Below is a small trained network, with its code and all its weights. Each question gives an input and a class and asks what happens when units are switched off, that is, made to give their printed mean instead of their output.

import numpy as np


def w(rows, s, z=0):
    codes = np.array(rows[::2]) - 128.0
    scale = np.full(codes.shape[1], s)
    scale[-1] = z or s
    return codes * scale


def f(y):
    return y / 2 * (1 + np.tanh(0.7978845608 * (y + 0.044715 * y**3)))


def log_softmax(a):
    a = a - a.max(-1, keepdims=True)
    return a - np.log(np.exp(a).sum(-1, keepdims=True))


def net(x, mask):
    res = np.array(x, float).reshape(1, 2) / 4 @ E
    y = f(res @ A[0][:, :-1].T + A[0][:, -1])
    res = res + np.where(mask, y, B[0][:, -1]) @ B[0][:, :-1]
    return log_softmax(res[-1] @ U[:, :-1].T + U[:, -1])


A, B = {}, {}
E = w([
[95,110,106,184,120,152,34,254],'x0',
[111,28,192,187,120,204,127,82],'x1',
],0.007)
A[0] = w([
[137,125,124,132,130,129,124,157,254],'N0',
[104,120,115,137,121,134,111,185,82],'N1',
[122,13,150,160,113,175,135,130,103],'N2',
[144,119,121,145,134,150,79,185,106],'N3',
[135,195,87,105,126,88,110,149,83],'N4',
[146,140,135,111,139,100,168,37,113],'N5',
[140,216,75,87,121,77,141,192,98],'N6',
[144,41,156,167,131,162,105,86,95],'N7',
[128,92,122,177,132,127,112,248,109],'N8',
],0.014,0.009)
B[0] = w([
[140,74,56,175,138,102,4,165,251],'N0',
[104,125,156,100,110,155,200,115,162],'N1',
[129,157,187,167,158,123,149,136,221],'N2',
[123,144,130,78,111,141,182,81,188],'N3',
[94,144,196,124,132,137,183,142,197],'N4',
[128,114,87,84,92,152,162,105,233],'N5',
[129,152,206,170,160,130,158,139,255],'N6',
[109,171,180,122,143,110,163,170,207],'N7',
[145,130,96,71,97,140,185,78,237],'N8',
],0.025,0.0082)
U = w([
[104,173,208,182,161,118,142,183,49],'0',
[125,109,94,30,34,156,161,67,73],'1',
[137,68,73,191,119,102,5,176,253],'2',
],0.012,0.0044)

Each question gives the input, the list of numbers given to net, and the class t.
The units are the neurons (one row each of A and B). Each row of codes is followed by its name. A weight is (code - 128) times the scale printed after its matrix; where a second scale follows, it is the last column's (A, B and U).
mask holds one flag per neuron, in row order. A switched-off neuron (its flag False) gives its mean, the last column of its row in B, instead of its output. The means were averaged over made-up inputs and are rounded, as every weight is.
A unit's drop is (log p(t) with every unit on - log p(t) with that unit switched off) / (log p(t) with every unit on - log p(t) with every unit switched off).
most important unit: the unit with the biggest drop
k most important neurons: the k neurons with the biggest drops, biggest first
drop when u is switched off: that unit's drop, to one decimal
input [6,2], class 1: most important unit : N8
input [5,4], class 1: 3 most important neurons : [N8 N6 N3]
input [-7,-8], class 0: 2 most important neurons : [N6 N8]
input [-7,8], class 0: 3 most important neurons : [N2 N7 N8]
input [-3,-2], class 2: 2 most important neurons : [N8 N3]
input [-7,-7], class 0: 3 most important neurons : [N6 N8 N4]
input [7,6], class 1: 3 most important neurons : [N8 N3 N6]
input [1,3], class 2: 2 most important neurons : [N6 N4]
input [3,0], class 2: 2 most important neurons : [N5 N0]
input [7,4], class 1: drop when N2 is switched off : 0.0
input [-2,0], class 2: drop when N8 is switched off : 0.1
input [4,-2], class 1: drop when N3 is switched off : 0.2
